Here is a tiny trained network, its code and every weight. The questions are about switching its units off for an input and a class, where a switched-off unit gives its printed mean instead of its output.

import numpy as np


def w(rows, s, z=0):
    codes = np.array(rows[::2]) - 128.0
    scale = np.full(codes.shape[1], s)
    scale[-1] = z or s
    return codes * scale


def f(y):
    return y / 2 * (1 + np.tanh(0.7978845608 * (y + 0.044715 * y**3)))


def log_softmax(a):
    a = a - a.max(-1, keepdims=True)
    return a - np.log(np.exp(a).sum(-1, keepdims=True))


def net(x, mask):
    res = np.array(x, float).reshape(1, 3) / 4 @ E
    y = f(res @ A[0][:, :-1].T + A[0][:, -1])
    res = res + np.where(mask, y, B[0][:, -1]) @ B[0][:, :-1]
    return log_softmax(res[-1] @ U[:, :-1].T + U[:, -1])


A, B = {}, {}
E = w([
[93,107,185,207,110,195,255,104],'x0',
[155,82,134,88,228,103,105,17],'x1',
[51,110,56,112,79,108,141,95],'x2',
],0.0095)
A[0] = w([
[49,120,191,165,141,203,165,192,80],'N1',
[133,69,134,181,144,229,200,54,36],'N2',
[121,170,93,184,100,136,109,222,89],'N3',
[135,190,136,156,63,148,152,234,52],'N4',
[69,99,38,166,100,47,162,62,119],'N5',
[152,102,74,146,191,143,102,91,40],'N6',
[179,137,63,77,115,141,57,158,253],'N7',
[231,156,255,213,177,145,87,143,115],'N8',
[214,70,135,126,191,139,142,28,71],'N9',
[98,174,206,184,99,230,177,74,110],'N10',
[145,141,193,49,126,128,119,158,87],'N11',
],0.0077,0.0016)
B[0] = w([
[117,47,116,134,141,137,120,133,220],'N1',
[54,77,130,51,140,76,112,179,244],'N2',
[92,99,186,96,78,37,164,84,207],'N3',
[142,95,157,155,69,2,136,66,236],'N4',
[132,142,91,206,39,218,221,167,207],'N5',
[50,116,182,123,126,127,135,64,175],'N6',
[123,114,176,113,187,172,110,185,238],'N7',
[189,121,41,139,100,189,193,184,252],'N8',
[181,95,143,81,127,146,205,80,251],'N9',
[73,131,126,117,153,161,94,199,254],'N10',
[123,104,95,125,122,219,92,130,148],'N11',
],0.0094,0.0067)
U = w([
[93,99,209,140,213,125,42,207,246],'0',
[237,78,207,174,111,62,179,46,4],'1',
[254,203,47,242,86,181,205,164,183],'2',
],0.0068,0.0019)

Each question gives the input, the list of numbers given to net, and the class t.
The units are the neurons (one row each of A and B). Each row of codes is followed by its name. A weight is (code - 128) times the scale printed after its matrix; where a second scale follows, it is the last column's (A, B and U).
mask holds one flag per neuron, in row order. A switched-off neuron (its flag False) gives its mean, the last column of its row in B, instead of its output. The means were averaged over made-up inputs and are rounded, as every weight is.
A unit's drop is (log p(t) with every unit on - log p(t) with that unit switched off) / (log p(t) with every unit on - log p(t) with every unit switched off).
The circuit of an input: a set's keep is (log p(t) with only the set's units on - log p(t) with every unit switched off) / (log p(t) with every unit on - log p(t) with every unit switched off). Starting from all 11 units, units are removed one at a time, each time the one whose removal leaves the highest keep (on an exact tie, the one counted first), for as long as the keep stays at least 0.8.
circuit, biggest first: the units of the circuit, biggest drop first
most important unit: the unit with the biggest drop
top k neurons: the k neurons with the biggest drops, biggest first
drop when u is switched off: that unit's drop, to one decimal
input [-2,-1,-3], class 2: circuit, biggest first	(N2)
input [7,-2,7], class 0: top 3 neurons	(N2; N10; N8)
input [6,-6,1], class 0: top 3 neurons	(N10; N9; N2)
input [6,3,-5], class 0: top 3 neurons	(N2; N10; N5)
input [-5,-7,-3], class 1: top 4 neurons	(N4; N3; N10; N2)
input [0,-6,4], class 1: circuit, biggest first	(N4; N3)
input [-4,-6,-5], class 1: top 3 neurons	(N4; N3; N10)
input [7,-6,-2], class 0: top 3 neurons	(N10; N2; N9)
input [-2,-3,-2], class 1: top 3 neurons	(N10; N2; N5)
input [7,3,-6], class 0: top 3 neurons	(N2; N10; N5)
input [6,-7,0], class 1: top 3 neurons	(N4; N3; N7)
input [0,-5,-4], class 1: top 3 neurons	(N4; N3; N5)
input [-4,4,6], class 2: top 2 neurons	(N5; N2)
input [4,1,3], class 0: top 2 neurons	(N8; N2)
input [6,-4,4], class 0: most important unit	N10
input [3,-4,-2], class 1: top 4 neurons	(N4; N7; N3; N2)
input [4,0,-7], class 2: top 2 neurons	(N8; N7)
input [-1,1,5], class 2: drop when N11 is switched off	0.0
input [3,5,8], class 2: drop when N3 is switched off	0.1
input [-2,0,3], class 2: most important unit	N2
input [7,-3,-7], class 0: drop when N5 is switched off	0.3
input [-4,7,-8], class 2: drop when N8 is switched off	1.0
